Below is a small trained network, with its code and all its weights. Each question gives an input and a class and asks what happens when units are switched off, that is, made to give their printed mean instead of their output.

import numpy as np


def w(rows, s, z=0):
    codes = np.array(rows[::2]) - 128.0
    scale = np.full(codes.shape[1], s)
    scale[-1] = z or s
    return codes * scale


def f(y):
    return np.maximum(y, 0)


def log_softmax(a):
    a = a - a.max(-1, keepdims=True)
    return a - np.log(np.exp(a).sum(-1, keepdims=True))


def net(x, mask):
    res = np.array(x, float).reshape(1, 7) / 4 @ E
    y = f(res @ A[0][:, :-1].T + A[0][:, -1])
    res = res + np.where(mask, y, B[0][:, -1]) @ B[0][:, :-1]
    return log_softmax(res[-1] @ U[:, :-1].T + U[:, -1])


A, B = {}, {}
E = w([
[187,183,140,49],'x0',
[226,77,153,227],'x1',
[152,1,137,80],'x2',
[73,139,99,130],'x3',
[242,118,92,121],'x4',
[73,100,229,139],'x5',
[221,144,44,118],'x6',
],0.0067)
A[0] = w([
[245,50,92,171,148],'neuron 0',
[175,131,176,129,107],'neuron 1',
[166,114,103,177,141],'neuron 2',
[111,1,112,87,148],'neuron 3',
[125,163,101,155,121],'neuron 4',
[66,44,93,235,110],'neuron 5',
[152,199,124,171,153],'neuron 6',
[249,80,103,123,131],'neuron 7',
[197,94,100,104,103],'neuron 8',
[150,167,222,140,253],'neuron 9',
[120,128,93,211,142],'neuron 10',
[139,209,94,175,124],'neuron 11',
[135,196,59,30,146],'neuron 12',
[15,193,212,172,125],'neuron 13',
[219,86,77,150,129],'neuron 14',
[116,83,200,138,188],'neuron 15',
[62,111,53,37,136],'neuron 16',
[63,143,237,172,120],'neuron 17',
[183,104,114,128,123],'neuron 18',
],0.0097,0.0053)
B[0] = w([
[41,101,161,63,255],'neuron 0',
[198,81,139,122,158],'neuron 1',
[131,115,108,110,181],'neuron 2',
[133,180,96,162,204],'neuron 3',
[208,180,53,169,154],'neuron 4',
[79,116,185,154,199],'neuron 5',
[238,154,61,62,183],'neuron 6',
[73,32,201,129,235],'neuron 7',
[119,113,199,176,184],'neuron 8',
[222,100,67,84,227],'neuron 9',
[122,155,111,113,176],'neuron 10',
[254,207,10,103,184],'neuron 11',
[119,187,157,161,215],'neuron 12',
[143,106,170,76,235],'neuron 13',
[138,55,203,80,220],'neuron 14',
[159,132,76,88,209],'neuron 15',
[63,170,139,170,195],'neuron 16',
[158,75,116,90,219],'neuron 17',
[55,109,191,98,176],'neuron 18',
],0.0078,0.0088)
U = w([
[82,170,178,192,91],'0',
[125,1,202,34,70],'1',
[206,186,37,71,250],'2',
],0.0088,0.0023)

Each question gives the input, the list of numbers given to net, and the class t.
The units are the neurons (one row each of A and B). Each row of codes is followed by its name. A weight is (code - 128) times the scale printed after its matrix; where a second scale follows, it is the last column's (A, B and U).
mask holds one flag per neuron, in row order. A switched-off neuron (its flag False) gives its mean, the last column of its row in B, instead of its output. The means were averaged over made-up inputs and are rounded, as every weight is.
A unit's drop is (log p(t) with every unit on - log p(t) with that unit switched off) / (log p(t) with every unit on - log p(t) with every unit switched off).
The circuit of an input: a set's keep is (log p(t) with only the set's units on - log p(t) with every unit switched off) / (log p(t) with every unit on - log p(t) with every unit switched off). Starting from the 12 units with the biggest drops (on a tie, the unit counted first), units are removed one at a time, each time the one whose removal leaves the highest keep (on an exact tie, the one counted first), for as long as the keep stays at least 0.8.
circuit, biggest first: the units of the circuit, biggest drop first
k most important neurons: the k neurons with the biggest drops, biggest first
drop of u: that unit's drop, to one decimal
input [-4,-2,-4,4,1,6,2], class 2: circuit, biggest first	[neuron 7; neuron 0]
input [1,8,-6,3,7,2,6], class 1: circuit, biggest first	[neuron 7]
input [5,-8,2,4,-1,4,0], class 0: circuit, biggest first	[neuron 16; neuron 12; neuron 14]
input [3,0,-5,7,-2,7,-2], class 2: circuit, biggest first	[neuron 7; neuron 0]
input [8,4,-8,-3,-8,3,-8], class 2: 2 most important neurons	[neuron 7; neuron 9]
input [6,-8,-2,3,-5,5,1], class 2: 3 most important neurons	[neuron 7; neuron 0; neuron 14]
input [-2,7,-4,-7,-5,-5,-6], class 2: 2 most important neurons	[neuron 7; neuron 14]
input [6,-7,6,7,6,-5,5], class 0: 2 most important neurons	[neuron 12; neuron 16]
input [4,5,-4,1,-5,-8,-7], class 2: drop of neuron 2	0.0
input [1,-4,4,7,7,-1,-3], class 0: drop of neuron 6	0.1
input [5,-1,7,0,-4,0,-3], class 2: drop of neuron 14	0.2
